[174 108 120 167 110 108 167 174 172 170 109 108 110 110] : (66)
[162 113 159 159 115 159 126 114 120 123 162 162 165 162] : (61)
[148 146 114 112 146 112 143 148 147 146 111 112 111 146] : (74)
[ 81 197 185  96 198 200  96  83  86  89 199 199 198 198] : (15)
[147 109 115 136 112 110 136 143 140 138 111 109 112 112] : (145)
[146 112 165 140 110 110 140 145 144 143 110 111 110 110] : (106)
[114 113 114 114 164 112 113 148 164 171 167 171 164 164] : (18)
all (61): [159]  2 3 5
all (18): [171]  9 11
all (74): [146]  1 4 9 13
all (18): [164]  4 8 12 13
all (74): [112]  3 5 11
all (74): [143]  6

[157 144 107 144 103 128 157 131  99 113] : (71)
[147 178 134 142 158 100 162 172 116 128] : (131)
[157 144 107 144 103 128 157 110  81 144] : (128)
[184 139 128 141 164 165  64 140 192  74] : (83)
[193 128 193 103 108 193 128  74  87 173] : (46)
[ 91 108 128 115 141 128 167 170 128 150] : (79)
[108 161  89 128 128 100 114 128 148 161] : (20)
[177 128 178 122 129 145 124 102  86  76] : (102)
[125 128  95 109 151  95 108  95 109  95] : (174)
[107 128 107 125 151 126 107 151 109 134] : (134)
[ 96 128 128 164 151  91 128 165 180 164] : (103)
all (134): [107]  0 2 6
all (103): [128]  1 2 6
all (128): [157]  0 6
all (46): [193]  0 2 5
all (174): [95]  2 5 7 9
all (20): [108]  0
all (174): [109]  3 8

[114 120  87  96  92 149  86 135 187 108 135 112 141 108 142 113 159 130
  94 160 121 159 135 154 119 189 189 135 124 113  65 114 105 167 166 144
  74 107 173 148 133  97 165 103] : (123)
[ 92 133 134 158 180 103 128  87 111 131 196 117 110 149 168 109 118 156
 135 162 133 145 126 114 144 178 150  96 119 117 138  93 124 116  91  62
 172  81 149 103 136 136  62 115] : (64)
[ 92 133 134 158 180 103 128  87 111 131 196 117 110 149 168 109 118 156
 135 162 133 167 126 114 144 178 150  96 150 117 138  93 124 116  91  62
 172  81 172 103 136 136  62  82] : (12)
[ 92 133 134 158 180 103 128 131 111 131 196 117 110 149 168 109 118 156
 135 162 133 167 126 114 144 178 150  96 150 117 138  93 124 116  91  62
 172  81 172 103 136 136  62 115] : (178)
[111 139 169  92  74 164  97 105 179 100  99 113 133 132 120 169 156 140
 117 143  89 143 149 154 143 153 151 133 109 104  70 137 121 152 143 169
 132 132 117 126 108  96 180  87] : (138)
[138 116  43 145 174 130 116 151 127 137 184 130 118 102 158  60 123 118
 106 130 153 162 111 119 146 176 149 121 156 135 131 100 121 118  96  73
 140  64 183 147 160 137  87 155] : (159)
[163 108  46  97 100 145 145 186 169 126 101 135 154  84 111  78 143  68
  96 124 145 163 121 145 129 136 138 158 136 151 101 132 143 151 150 161
  71 114 164 170 151 126 177 159] : (112)
[138 108 144 145 174  92 116 151 127 137 184 130 133 102 106  60 123 118
 106 152 153 162 110 119 146 176 149 121 156 135 131 100 121 133  96  73
 140  64 183 147 160 137  87 155] : (44)
all (138): [132]  13 36 37
all (159): [118]  12 17 33
all (112): [145]  5 6 20 23
all (44): [106]  14 18

[117 125 129 122 123 113 132 157 125 133 113 120 111 129 131 121 126 135
 107 149]  (157)
[133 124 143 112 125 192 132 192 151 192 140  99 114 129 139 136 132 148
 155 107]  (164)
[136 112  96 117 124 131 124 150 114 145 122 134 106 122 136 141 127 170
 111 146]  (72)
[126 126 122 141 138 141 124 197 129 103 144 118 120 132 133  81 121 127
 148 141]  (8)
[132 109 132 110 114 108 128  59 138 128 148 110  93 134 106 118 127 132
 128 116]  (28)
[127 120 140 122 125 128 126 123 112 134 143 128 136 139 130 126 123 134
 150 112]  (31)
[127 125 129 109 131 108 127 132 132 127 117 132 101 123 132 137 132 114
  82 109]  (155)
[133 113 133 114 133 133 122  68 122 131 163 163 115 124 109  95 130 110
 163 100]  (38)
all (157): [113]  5 10
all (38): [114]  3
all (164): [192]  5 7 9
all (38): [133]  0 2 4 5
all (155): [109]  3 19
all (28): [128]  6 9 18

[ 66 144 144 104] = (116)
[125 107 107  83] = (41)
[91 65 91 91] = (82)
[ 92 164  92  92] = (107)
all (41): [125]  0
all (82): [91]  0 2 3
all (82): [65]  1
all (116): [104]  3
all (107): [92]  0 2 3
all (116): [144]  1 2

[122 126 126 129 119 143  94 129 114 134  84 114 123 110 142 140 128 130
 137 126  99 134]  (152)
[122 126 126 129 119 143 120 129 118 123  94 130 123 110 126 137 128 130
 123 126  99 134]  (135)
[115 126 129 129 119  78  71 129 106 150  78 149 133 110 159 148 128 130
 154 126  99 134]  (124)
[118 126 126 129 119 143 147 132 118 123  94 147 123 110 126 137 126 130
 123 118  99 134]  (92)
[138 126 126 129 136 105 160 118 150 123 206  91 128 156 122 108 133 130
 123 126 180 121]  (144)
[122 126 126 129 119 143 122 129 118 123  94 147 123 110 126 137 128 130
 123 126  99 134]  (156)
[132 126 126 129 126 126 157 129 140 123 168 113 123 136 117 118 128 130
 122 126 146 134]  (147)
all (152): [129]  3 7
all (124): [148]  15
all (92): [118]  0 8 19

[151 175 136  65  52 145 167 135 115 140]  (203)
[126 154 129  90  78 105 164  96  93 107]  (21)
[125 173 121  90  78 134 174 156 123 139]  (27)
[ 78 139  84 149 176  71 151 143 151  91]  (104)
[144 135 145 179 198 151 144 114 139 144]  (17)
[155 102 177 123  99 164 109 160 132 162]  (204)
[144 151 133  67  54 144 165 158 110 142]  (80)
[140 186 105 118 115 135 164  82 107 140]  (6)
[169 130 149 106 101 162 122  96 115 148]  (91)
[151 107 147 194 199 149 140  91 128 140]  (120)
[ 92 160 102 161 156  90 169 190 171  97]  (114)
all (17): [144]  0 6 9
all (120): [128]  8

[128 124 131 131 126]  (30)
[146 146 131 130 141]  (101)
[129 111 110 129 111]  (40)
[140 140 140 140 144]  (97)
all (101): [146]  0 1
all (40): [129]  0 3
all (97): [140]  0 1 2 3
all (40): [111]  1 4
all (30): [128]  0
all (101): [141]  4

